After every row comes roughly how far along a hidden order it lies, from 0 to 10.
(in the rows, 128 means zero)
[118 132 160 126 129 118 118 114 133 144 127 122 110 129 127 110 135 114
 125 127 130 138 129 135 129 128 123 117 138 120 121 128 129 119 119 129
 125 132 117 130 123 161 119 166 155 146 133 135 138 124 124 145 152 112
 128 118 120 134 130 136 113 132 124 123 136 125 113 114 131 125 127 125
 133 100 130 114 140 122 124 140 146 122 126 131 125 130 130 119 140 163
 127 125 116 126 126 132 145 107 127 110 114 130 127 128 120 126 120 117
 121 136 147 109 129 120 131 132 104 128 121 149 137 149 127 122 102 111
 152 123 137 114 135 121 108 136 120 122 146 120 116 133 100 122 125 136
 130 125 134 114 122 114 157]	1
[134 121 133 115 133 116  88 133 135 117 124 135 136 127 136 135 121 107
 132 134 129 112 131 129 127 138 129 124 122 124 125 150 135 108 132 136
 130 121 183 130 118 154 128 156 118 139 134 139  79 131  98 128 145  97
 134 146 141 117 123 125 130 133 129 114 144 121 130 134 142  81 111 125
 109 101 123 128 106 122 134 131 114 133 139 120 176 127 139 143 145 129
 114 126 134 101 119 130 136 129 106 120 144 125  94 129 137 116 101 110
 122 128 122 113  90 127 100 118 120 133 128  97 140 140 129 114 120 130
 138 121 156 115 119 130 143  91 127 124 131 147 126 138 126 130 111 106
 129 133 118  92 125 141 135]	2
[141 121 149 115 141 113  81 137 144 113 124 145 142 121 126 127 130  96
 130 133 130 112 133 134 126 149 112 124 120 123 134 170 137  98 131 139
 126 117 157 129 118 201 128 169  97 149 148 142  48 129 101 133 163  83
 163 143 156 117 124 135 118 142 116 101 144 116 128 136 140  86 109 123
  99  81 109 129 104 118 130 145 120 181 152 124 197 135 147 116 165 142
 108 125 136  96 121 133 143 120 116 115 147 123  58 128 157 118  90 100
 116 129 129 110  84 124 104 119 113 148 126  97 152 145 133 107 125 125
 153 129 171 107 115 127 160  76 141 117 142 152 127 151 121 131  95 108
 130 117 115  71 126 145 149]	3
[118 130 134 135 124 128 131 122 139 110 128 133 108 108 130 122 129 121
 127 127 137 127 125 126 134 131 120 131 141 124 118 136 130 133 121 122
 115 129 153 130 130 134 130 156 151 122 136 147 150 142 110 130 140 135
  61 121 124 137 133 141 133 126 131 115 139 137 118 116  77 130 124 126
 126 110 141 136 127 128 137 116 127 122 103 127 113 130 126 141 107 149
 137 122 107 164 125 131 131 125 136 111 122 130 138 127 118 125 119 121
 115 125 121 111 133 128 116 160 127 132 123 114 120 127 131 118 111 119
 124 132 141 129 125 124  83 138 120 125 137 116 124 138 120 130 133 107
 136 108 124 102 127 132 141]	1
[122 109 191 119 140 119  80 172 171 120 131 247 125  92 145 151 139  95
 136 144 137 105 131 130 116 143 101 131  64 129 189 134 132  73 105 154
 110 123 183 132  81 161 107 156   3 163 130 147  63 108 110 128 152  30
  89 162 255 127 120 117 123 145  44  89 155 110 129 178 171  43 121 122
 113  69 108 132  95 137 130  99 104 218 144 122 228 155 151 123 151 119
 101 124 164  93 136 130 117 101  91 168 147 118  32 141 165 102 122 101
  93 111 130  87  85 109  92 133 163 178 149  73 194 141 122 102 136 155
 134 114 198  78 116 134 162  70 115 112 158 210 128 167 113 135 100  94
 197 106 139  51 134 188 167]	8
[118 132 130 166 122 139 104 122 162  55 128 144  77  67 113 114 127 104
 122 130 156 130 117 154 158 138 113 141 147 142 103 167 124 169 112 115
  80 128 221 143 144 109 137 190 140  95 153 163 249 189 121 122 165 170
   1 120 107 162 169 217 171 120 136 118 172 190 111  93   3  82 131 121
 145  63 186 169  72 140 158  70 111 150  90 144  31 113 130 210  74 208
 134 122  92 185 119 140 125 111 179 108 113 131 175 140  71 115 120 120
  91  86 110  77 182 152  91 193 134 174 122  93 118 101 140  99  62 119
 103 158 179 139 154 118  51 172  78 112 166  86 117 149 159 138 152  11
 215  76 101  54 140 144 183]	8
[127 124 147 117 131 119 116 126 141 125 125 129 125 124 130 120 143 116
 128 127 129 122 128 135 128 136 117 122 133 116 127 155 134 120 123 128
 141 126 125 132 128 175 124 151 129 143 135 137 107 127 111 137 156 111
 123 131 138 125 126 137 125 136 131 113 133 121 120 133 139 107 114 126
 112  96 125 122 122 122 121 143 128 141 136 123 152 133 137 119 150 151
 127 124 120 121 128 133 136 117 117 125 129 127  94 125 135 126 107 113
 118 161 133 127 110 124 114 126 116 128 121 119 136 140 130 110 127 108
 149 126 149 111 126 125 126 108 127 117 138 134 122 138 108 127 112 126
 119 125 122 111 120 129 140]	1
[138 118 143 115 139 113  72 133 141 106 124 144 145 118 129 126 129 104
 130 133 122 113 132 129 125 145 119 122 111 123 135 170 138 104 129 133
 120 116 172 130 131 204 125 170  93 154 142 142  48 135 101 133 160  84
 152 138 164 124 119 126 120 141 110 110 144 117 127 137 151  78 110 122
 101  88 123 128 104 120 124 148 114 177 141 127 213 133 146 119 151 139
 109 125 138  97 154 132 150 127 109 114 152 124  74 126 146 121  96  97
 117 130 125 102  85 128 108 119 115 135 126  96 152 136 131 108 145 125
 154 123 175 100 118 130 146  82 128 117 125 164 127 142 116 132  96  95
 113 111 121  76 128 143 148]	3
[117 133 132 157 123 135 136 118 157  66 128 157  84  77 122 114 129 105
 120 130 149 128 120 148 150 138 115 138 154 131 102 156 128 163 114 115
  90 129 209 136 137 134 133 186 151 113 143 156 240 165 118 128 161 135
  17 120 119 152 156 189 164 124 145 113 162 165 105 102  37  94 127 122
 136  74 160 157  97 135 149  88 110 152  88 142  28 119 129 191  88 193
 141 122  94 160 121 137 133 115 163 100 131 132 164 134  89 117 115 118
 100 105 115  85 181 144  99 174 133 151 120  99 125 118 139 102  63 110
 115 150 166 143 149 124  42 174  86 118 163 109 117 140 134 135 146  44
 169  80 108  57 138 146 169]	5
[104 137 139 116 121 113 108 119 157 149 125  92  92 141 187 108 121 116
 140 127 162 129 130 134 151 131 116 118 170  84 100 141 154 112 130 129
  95 129 143 125 159 213 133 141 184 149 155 125 115 141  50 153 166 110
  47 116 109 155 135 135 109 133 171  84 119 116 140 128 141 109 112 118
  98  64 165 123 141 110 102 158 147 100 141 112 174 148 124 151 114 172
 136 109 101 122 131 134 134 114 129 102 129 129 116 117 126 138  93 116
 140 142 160 125  79 111 118 125  96 114 106 119 127 149 131 105 153 101
 147 105 122 134 133 111 120 132 138 121 113 124 118 161  91 135 119 120
 125 113 114 144  80 122 137]	0
[111 128 222 136 132 108  89  95 136 157 127  36 100 140 126 120 122 102
 125 145 158 157 131 176 127 117 121 102 150 133 129 113 131  90 130 145
 112 121 144 135 105 137 120 174 164 163 120 133 157 111 126 170 154 115
 174  97 122 142 116 177 101 125 139 182 150 117 104  86 145 113 142 119
 141  84 136  91 157 122 143  97 186  83 134 133 108 114 125 110 155 173
 108 133 121  93 111 130 179  85 126 117  84 132 205 168  91 113 138 131
 100 133 182  73 183 113 130 125  91 127 139 138 139 152 123 139  63 133
 152 101 153 116 143 102  84 146 122 116 151  95  90 145  96 114 185 152
 116 109 140 126 138  98 164]	4
[117 124 138 127 120 110  76 107 128 119 128  81 127 136 139 153  79 118
 132 144 141 134 128 138 121 106 139 113 132 145 114 104 133 110 154 138
 119 115 128 121 101  92 137 130 121 119 105 123 136 128 115 135  99 128
 126 117  88 127 111 149 117 119 151 180 148 125 127  83 135 130 122 125
 131 132 140 129 140 130 153  78 159  78 128 115 111 111 117 137 102  92
 101 136 126  59 111 118 141 118 114 139 109 130 183 164  89 109 157 152
 118 119 138  82 140 126 144 130 115 137 148 113 103  97 124 140 106 152
  96 104 137 134 114 122 115 117 139 132 114 121 116 124 136 129 180 146
 140 138 135 119 134 128 118]	2
[118 132 147 170 127 134 131 117 162  58 128 162  70  61 105  99 140 106
 115 131 149 127 120 161 158 141 107 138 149 139 112 178 122 168  93 120
  89 129 227 143 142 115 128 198 160 107 155 169 255 179 131 130 185 124
   1 121 131 163 179 224 168 124 128 110 184 179 103  93   1  76 135 120
 150  57 177 171  76 137 150  83 103 168  81 147  57 106 137 196 103 229
 140 120  91 199 122 143 136 103 186  99 116 132 122 141  86 117 110 105
  87  94 110  75 203 157  86 193 136 160 118  93 129 117 143  96  48 103
 123 171 186 136 160 120  28 181  66 108 181  98 114 151 148 131 146  17
 212  58 106  29 148 140 197]	7
[139 122 130 112 137 111  77 141 146 108 124 146 144 122 143 137 116 103
 136 139 133 110 133 129 127 142 118 119 106 123 131 164 140 111 139 137
 116 115 160 125 125 185 130 163  94 143 138 141  45 132  86 126 144  82
 121 143 143 123 124 120 125 137 129 106 137 120 125 137 143  77 108 124
 102  67 132 131  97 121 132 128 121 161 152 118 214 130 146 131 143 123
 103 125 138  75 117 129 131 128 102 116 153 122  78 127 144 109  98 106
 123 132 125 120  70 129 107 111 108 146 129  87 140 130 134 104 137 136
 138 113 166 108 110 130 163  81 136 120 128 159 126 147 131 129 103  97
 140 119 113  59 119 153 147]	3
[116 129 118 185 119 133 126 116 169  52 130 130  90  72 146 124 113 108
 125 137 160 135 120 145 160 131 115 147 157 148  94 148 132 182 115 115
  88 133 201 134 149  65 130 199 125 111 126 152 255 201 128 116 123 133
   1 114 120 184 163 228 195 117 108 135 163 200 110  88   1  72 160 123
 150  77 206 180  88 133 162  65 105 157  84 152  37 108 127 225  46 204
 125 120  90 156 108 125 119 118 171 116 113 119 149 168  77 109 127 114
  90  59 104  86 194 145 101 223 124 169 127 108 110 108 151 112  58 122
  98 155 171 159 162 113  34 166  73 117 181 101 141 136 174 143 143  15
 196  84 100  49 178 155 153]	9
[119 113 181 136 140 116  78 164 166 121 129 229 128 106 162 155 126  93
 138 146 137 107 131 128 120 143 104 125  71 121 191 141 136  80 109 148
 110 119 187 126  94 181 113 154  27 168 135 147  62 122  98 128 149  32
  57 158 231 129 123 114 121 141  65 100 160 106 136 170 148  54 116 123
 102  73 117 139  93 132 132 103 102 210 143 118 241 155 140 131 142 119
  99 121 163  88 135 130 116 108  97 163 147 120  30 141 170 107 115 103
  93 116 139 101  74 109  98 131 155 166 143  78 184 142 124 101 139 153
 130 113 188  87 113 132 156  66 127 113 145 196 131 171 122 134 106  90
 180 115 136  39 127 161 158]	7
[112 127 194 135 130 105  67 107 132 139 127  70 105 134 121 127 115 101
 127 140 146 146 130 165 126 117 127 107 141 134 125 110 129 101 134 141
 119 123 143 131 103 128 122 164 158 150 121 133 165 118 130 159 143 116
 144 112 110 135 119 168 109 125 138 174 148 114 100  87 131 129 139 121
 134  99 138 106 150 125 145 104 177  88 129 132 114 116 126 110 142 161
 111 133 121  90 111 128 171  97 125 126  91 130 175 161 110 113 137 130
 102 136 167  91 174 119 128 127 101 131 139 143 138 138 124 136  72 129
 143 105 164 111 137 113  96 142 123 119 144 109 104 136 103 118 174 143
 122 114 135 125 136 106 159]	3
[120 113 182 118 140 116  78 162 169 114 129 224 134 100 160 159 127  92
 142 145 140 108 132 130 120 145 104 127  78 126 181 146 139  24 110 152
 105 119 191 128  88 162 111 155  19 161 133 148  39 116  96 125 149  39
  81 158 255 126 121 114 122 143  68  99 155 109 136 169 150  52 116 122
 104  63 113 136  83 132 135  98  93 213 148 118 237 153 149 121 138 117
  95 122 164  87 133 129 121 106  88 169 147 119  32 138 164 105 122 105
  88 115 137  94  82 110  94 130 153 171 145  69 190 137 123 100 132 156
 135 113 190  92 114 134 157  60 124 114 147 204 131 160 117 135 100  86
 189 113 132  57 132 168 167]	7
[124 123 171 139 135 114  86 108 119 122 128  76 120 126  89 136 125  99
 117 143 124 139 129 158 118 119 126 108 118 154 141 116 117 112 125 141
 134 123 137 137  96 109 116 132 136 140 103 136 194 110 160 152 134  99
 233 115 110 125 129 152 117 128 103 180 158 123  98  87 159 127 137 125
 148 124 130 102 144 129 153  92 161 112 118 141  92 110 129 103 168 127
 112 139 131  91 111 127 163  99 140 126 101 130 191 163 115 111 146 135
 117 114 147  84 192 126 132 131 111 131 147 141 138 131 123 140  62 138
 144 121 150  99 134 120  92 150 112 122 154 107 110 126 106 115 156 155
 130 124 144 110 163 103 160]	3
[133 113 156 116 146 115  71 152 155 112 126 178 142 116 136 139 128  99
 135 140 120 108 133 133 123 150 112 129  92 126 160 173 137  79 123 145
 120 118 194 127 103 210 120 168  59 163 144 148  51 123  90 129 165  60
 140 156 196 120 126 125 119 148  93 101 156 108 129 160 145  60 113 121
 102  65 120 131  84 122 130 127 109 197 147 123 228 137 154 112 162 128
 100 124 154  92 119 133 138 118 102 125 152 120  32 129 156 112  96  93
 104 123 134 104  89 115  98 110 122 155 134  76 166 140 130  97 119 137
 150 117 196  89 118 133 181  44 126 114 150 175 128 163 113 129  93  95
 133 115 117  52 129 158 161]	5
[130 127 141 127 137 123 120 126 132 134 127 122 127 128 120 121 140 119
 124 125 128 123 124 128 127 136 120 125 132 129 126 144 129 126 120 128
 129 129 125 130 128 151 121 145 125 140 133 137 145 124 128 136 149 111
 140 126 131 131 133 131 117 132 127 116 142 135 116 127 140 119 132 128
 121 116 116 121 124 124 125 141 126 138 128 131 146 131 124 120 149 151
 130 125 119 130 126 133 136 121 127 114 126 128 101 126 128 128 117 119
 126 130 127 130 125 123 117 127 124 124 122 131 134 141 130 124 122 120
 149 130 138 115 124 129 126 116 142 122 142 132 124 133 105 124  97 128
 123 126 124 122 132 123 149]	0
[112 114 189 118 139 117  85 163 177 117 130 245 126 102 156 160 130  90
 141 154 144 106 131 129 124 143 100 129  80 119 187 139 140  68 114 150
  98 121 187 128  89 180 109 168  15 168 139 148  51 115  95 128 155  29
  31 155 244 125 120 118 115 144  66  81 145 112 141 175 142  58 119 120
 102  61 123 136  86 132 127  93 107 216 142 120 233 155 146 136 138 135
 100 119 159  82 138 131 119 104  84 160 144 117  36 138 166 106 119 106
  87 118 147  79  77 107 100 132 152 170 143  73 190 137 123  96 142 150
 144 105 187  84 116 132 151  64 130 114 149 209 129 168 107 135 111 157
 183 105 137  56 124 170 171]	8
[126 128 143 123 130 125 131 140 130 140 127 148 129 126 118 102 146 125
 121 125 120 126 128 131 127 134 125 124 103 124 116 135 128 125 115 128
 136 132 143 130 128 159 121 140 131 141 131 134 147 122 133 134 153 131
 140 127 140 129 132 135 118 134 112 125 139 131 115 128 123 121 130 129
 118 110 118 116 132 124 119 137 126 132 121 133 133 133 133 119 147 157
 130 126 117 156 128 133 132 120 126 110 125 128 101 127 130 130 114 117
 124 128 130 120 111 123 119 188 124 118 123 125 143 141 129 119  95 112
 152 132 145 115 135 127 108 127 127 122 146 135 123 144 107 123 115 122
 124 119 126 130 128 125 140]	0
[113 127 132 189 121 131 135 112 172  23 130 114  89  77 118 122 116 104
 124 135 160 135 120 145 158 134 116 145 167 149  97 144 133 167 114 115
  87 135 212 134 149  76 130 193 133 125 129 153 255 194 135 111 137 135
   1 112  97 184 166 227 187 120  90 126 163 195 110  86   1  78 162 122
 153  76 204 174  72 132 166  64 104 149  86 149  54 108 125 237  53 227
 127 117  90 160 113 126 130 114 172 121 115 120 142 132  82 110 132 116
  97  45 100  81 182 142 104 222 118 166 127 111 119 117 154 106  62 116
 106 160 174 159 164 111  53 158  73 118 185  88 140 140 178 141 128   1
 199  86  96  49 181 155 246]	9
[114 134 134 161 124 133 120 119 151  67 128 161  85  76 131 116 127 109
 122 130 152 128 120 153 149 140 116 137 155 135 106 167 127 153 107 115
  87 128 199 138 133 121 134 202 152 110 145 160 230 168 117 129 162 133
   1 120 117 159 161 186 154 123 145 117 167 179 103  97  26  87 127 122
 137  65 176 161  94 135 147  86 107 145  83 144  62 118 131 199  76 208
 134 122  86 171 120 138 127 110 169 103 122 132 144 134  79 117 121 115
 101  99 115  79 186 145  98 186 135 155 120  95 129 117 140  98  76 116
 113 152 165 135 153 121  32 167  84 116 164 102 117 151 126 137 148  34
 184  80 103  48 139 163 167]	5
[126 133 141 131 133 123 130 116 128 137 127 129 119 126 111 117 146 125
 119 126 121 125 127 133 125 133 121 122 128 128 128 135 124 123 112 133
 138 133 130 131 117 142 117 146 140 132 126 137 163 119 142 139 151 121
 202 121 135 131 130 132 120 133 116 122 140 128 109 120 113 123 129 127
 126 114 119 118 132 126 123 148 125 134 119 133 136 129 134 112 161 168
 134 125 125 133 129 133 141 119 137 102 130 129 138 123 129 129 120 120
 120 128 132 108 127 125 120 132 126 114 123 135 143 145 127 123  98 115
 152 136 144 117 131 124 126 139 111 122 150 120 122 147 103 121 116 125
 123 120 129 117 138 116 154]	0
[120 122 131 149 121 146  83 165 192  98 130  96  80  61 182 101  91  92
 118 121 129 145 126 152 167 136 118 159 139 160 104 166 119 193 108 114
  85 127 219 168 196  81 123 139 146  74 188 138 255 165  99 138 208 136
   1 123 128 159 183 255 128 117  85 101 188 153 172  98  72  60 139 115
 152  40 203 170  32 140 186  46 119 129  96 149   5 134 127 180 108 206
 151 118 106 255 127 152 135  91 169  98  56 124 255 155  84 133 114 113
  79  44 104 100  86 120  78 220 114 146 147  94 149  46 142  98  62 158
 109 167 210 126 159  92  42 154 102 107 175  88 115 185 196 131 119   6
 255  59  85  80 121 115 210]	10
